Below are the code and all the weights of a small trained network. Each question names an input and a target symbol and asks about switching units off, where a switched-off unit gives its printed mean instead of its output.

import numpy as np


def w(rows, s, z=0):
    codes = np.array(rows[::2]) - 128.0
    scale = np.full(codes.shape[1], s)
    scale[-1] = z or s
    return codes * scale


def f(y):
    return np.maximum(y, 0)


def softmax(a):
    e = np.exp(a - a.max(-1, keepdims=True))
    return e / e.sum(-1, keepdims=True)


def log_softmax(a):
    a = a - a.max(-1, keepdims=True)
    return a - np.log(np.exp(a).sum(-1, keepdims=True))


def net(x, mask):
    ids = ['ΔΛαβηθξτψ'.index(c) for c in x.split()]
    T = len(ids)
    res = E[ids] + P[:T]
    u = 0
    for l in range(3):
        q, k, v = (res @ M[l].T for M in (Q, K, V))
        z = softmax(np.where(np.tri(T) > 0, q @ k.T / 3**0.5, -1e9)) @ v
        res = res + np.where(mask[u], z, O[l][:, -1]) @ O[l][:, :-1]
        u += 1
        y = f(res @ A[l][:, :-1].T + A[l][:, -1])
        res = res + np.where(mask[u : u + 4], y, B[l][:, -1]) @ B[l][:, :-1]
        u += 4
    return log_softmax(res[-1] @ U[:, :-1].T + U[:, -1])


Q, K, V, O, A, B = {}, {}, {}, {}, {}, {}
E = w([
[172,103,163,150],'Δ',
[90,91,187,146],'Λ',
[41,64,164,56],'α',
[126,115,215,105],'β',
[122,103,46,166],'η',
[145,49,117,127],'θ',
[81,141,77,253],'ξ',
[74,54,75,126],'τ',
[148,196,184,125],'ψ',
],0.016)
P = w([
[17,75,118,184],'0',
[141,10,55,90],'1',
[198,88,92,207],'2',
[84,36,154,170],'3',
[21,158,190,149],'4',
[28,175,122,199],'5',
[52,67,112,186],'6',
[149,55,221,104],'7',
[120,117,173,162],'8',
[101,140,144,159],'9',
[92,127,85,223],'10',
[78,84,38,254],'11',
],0.0059)
Q[0] = w([
[164,190,93,127],'0.h0',
[254,153,185,192],'0.h0',
[121,210,29,117],'0.h0',
],0.0097)
K[0] = w([
[67,114,2,141],'0.h0',
[169,128,105,206],'0.h0',
[13,153,18,172],'0.h0',
],0.0061)
V[0] = w([
[107,60,154,78],'0.h0',
[104,74,27,79],'0.h0',
[82,145,254,139],'0.h0',
],0.0065)
O[0] = w([
[102,54,175,137,202],'0.h0',
[167,118,60,84,78],'0.h0',
[111,130,255,102,254],'0.h0',
],0.009,0.0044)
A[0] = w([
[126,113,126,100,165],'0.n0',
[152,70,174,250,114],'0.n1',
[159,243,162,141,253],'0.n2',
[124,174,167,114,146],'0.n3',
],0.012,0.0021)
B[0] = w([
[141,97,55,235,142],'0.n0',
[253,241,84,155,249],'0.n1',
[63,20,42,172,152],'0.n2',
[43,158,69,190,166],'0.n3',
],0.0062,0.013)
Q[1] = w([
[21,94,43,255],'1.h0',
[73,240,107,32],'1.h0',
[84,159,134,89],'1.h0',
],0.0045)
K[1] = w([
[194,160,133,81],'1.h0',
[222,53,2,30],'1.h0',
[188,202,88,180],'1.h0',
],0.0077)
V[1] = w([
[233,89,96,142],'1.h0',
[142,254,174,126],'1.h0',
[113,113,109,181],'1.h0',
],0.013)
O[1] = w([
[244,92,110,83,87],'1.h0',
[160,61,100,198,254],'1.h0',
[124,163,31,116,237],'1.h0',
],0.011,0.0045)
A[1] = w([
[95,155,254,94,173],'1.n0',
[205,93,16,151,253],'1.n1',
[76,22,114,117,145],'1.n2',
[191,98,222,60,57],'1.n3',
],0.0074,0.0034)
B[1] = w([
[225,131,133,181,170],'1.n0',
[143,210,176,54,248],'1.n1',
[206,239,199,230,165],'1.n2',
[118,205,98,2,139],'1.n3',
],0.006,0.011)
Q[2] = w([
[84,2,51,230],'2.h0',
[191,18,159,129],'2.h0',
[162,210,153,145],'2.h0',
],0.0056)
K[2] = w([
[178,78,149,193],'2.h0',
[167,77,55,116],'2.h0',
[188,46,25,253],'2.h0',
],0.0051)
V[2] = w([
[101,227,87,157],'2.h0',
[8,115,86,110],'2.h0',
[158,172,30,187],'2.h0',
],0.013)
O[2] = w([
[94,81,164,152,249],'2.h0',
[111,168,5,117,37],'2.h0',
[81,23,137,72,242],'2.h0',
],0.011,0.014)
A[2] = w([
[54,124,239,177,251],'2.n0',
[84,65,151,106,136],'2.n1',
[178,136,1,125,98],'2.n2',
[63,160,210,136,124],'2.n3',
],0.006,0.0028)
B[2] = w([
[214,225,73,129,251],'2.n0',
[1,147,50,158,185],'2.n1',
[215,168,106,126,139],'2.n2',
[145,116,1,139,183],'2.n3',
],0.0065,0.024)
U = w([
[150,68,175,127,57],'Δ',
[85,132,153,117,31],'Λ',
[27,203,154,134,173],'α',
[163,44,83,254,161],'β',
[79,118,130,79,225],'η',
[88,151,182,59,168],'θ',
[74,25,133,150,121],'ξ',
[116,134,77,87,174],'τ',
[68,100,51,174,1],'ψ',
],0.0064,0.006)

Each question gives the input, a string of symbols that net reads in full, and the target symbol t.
The units are the heads (3 rows each of Q, K, V and O) and the neurons (one row each of A and B). Each row of codes is followed by its name. A weight is (code - 128) times the scale printed after its matrix; where a second scale follows, it is the last column's (O, A, B and U).
mask holds one flag per unit, layer by layer, with each layer's heads first. A switched-off unit (its flag False) gives its mean, the last column of its rows in O or B, instead of its output. The means were averaged over made-up inputs and are rounded, as every weight is.
A unit's drop is (log p(t) with every unit on - log p(t) with that unit switched off) / (log p(t) with every unit on - log p(t) with every unit switched off).
The circuit of an input: a set's keep is (log p(t) with only the set's units on - log p(t) with every unit switched off) / (log p(t) with every unit on - log p(t) with every unit switched off). Starting from the 12 units with the biggest drops (on a tie, the unit counted first), units are removed one at a time, each time the one whose removal leaves the highest keep (on an exact tie, the one counted first), for as long as the keep stays at least 0.8.
units of the circuit, in order: the units of the circuit, biggest drop first
k most important neurons: the k neurons with the biggest drops, biggest first
k most important neurons of layer l: the k neurons of layer l with the biggest drops, biggest first
input η β ξ β β α Λ Λ, target β: 3 most important neurons : [1.n1, 1.n0, 2.n3]
input ξ β β, target ξ: 2 most important neurons : [2.n1, 0.n1]
input Δ τ Δ τ Δ α, target Δ: units of the circuit, in order : [1.h0, 2.h0, 0.n1]
input ψ θ θ α, target ψ: 3 most important neurons : [0.n1, 0.n3, 0.n2]
input Δ α β β, target Δ: 2 most important neurons of layer 0 : [0.n1, 0.n2]
input α β β, target α: 2 most important neurons : [0.n1, 0.n0]
input α β τ, target α: 2 most important neurons : [0.n1, 1.n0]
input ξ ψ β, target ξ: units of the circuit, in order : [2.h0, 1.h0]
input ξ β β ξ, target ξ: units of the circuit, in order : [2.h0, 0.n1]
input α ξ ξ, target α: 2 most important neurons of layer 0 : [0.n1, 0.n3]
input α ψ α τ β ξ, target α: most important neuron of layer 1 : [1.n0]
input η β Λ ξ ψ, target β: 3 most important neurons : [0.n2, 0.n1, 0.n3]
input α β α ψ, target α: units of the circuit, in order : [1.h0, 2.h0]
input Λ θ Δ Δ, target Δ: units of the circuit, in order : [0.n1, 2.h0, 1.h0]
input θ θ β, target θ: most important neuron : [1.n3]
input Δ ξ ψ, target Δ: units of the circuit, in order : [1.h0, 2.h0]
input θ ξ ξ ξ ψ, target ξ: units of the circuit, in order : [2.h0, 0.n1]
input ξ ξ ψ ξ τ θ ψ, target ξ: units of the circuit, in order : [2.h0, 0.h0]
input ξ θ α Δ, target ξ: units of the circuit, in order : [2.h0, 1.h0]
input Δ τ ξ, target Δ: units of the circuit, in order : [1.h0, 2.h0, 0.n1]
input θ β β, target θ: units of the circuit, in order : [1.h0, 1.n3, 2.h0]
input η β θ α α ψ η Δ, target α: units of the circuit, in order : [1.h0, 0.n1]
input ξ α Λ β τ ξ Δ β Δ β, target β: 2 most important neurons : [1.n1, 0.n3]
input τ τ β, target τ: units of the circuit, in order : [0.n1, 2.h0, 0.h0]
input ψ ξ ξ, target ψ: 4 most important neurons : [1.n1, 0.n2, 0.n3, 2.n0]
input θ β ψ θ, target θ: most important neuron of layer 0 : [0.n2]
input τ η τ, target τ: most important neuron of layer 2 : [2.n2]
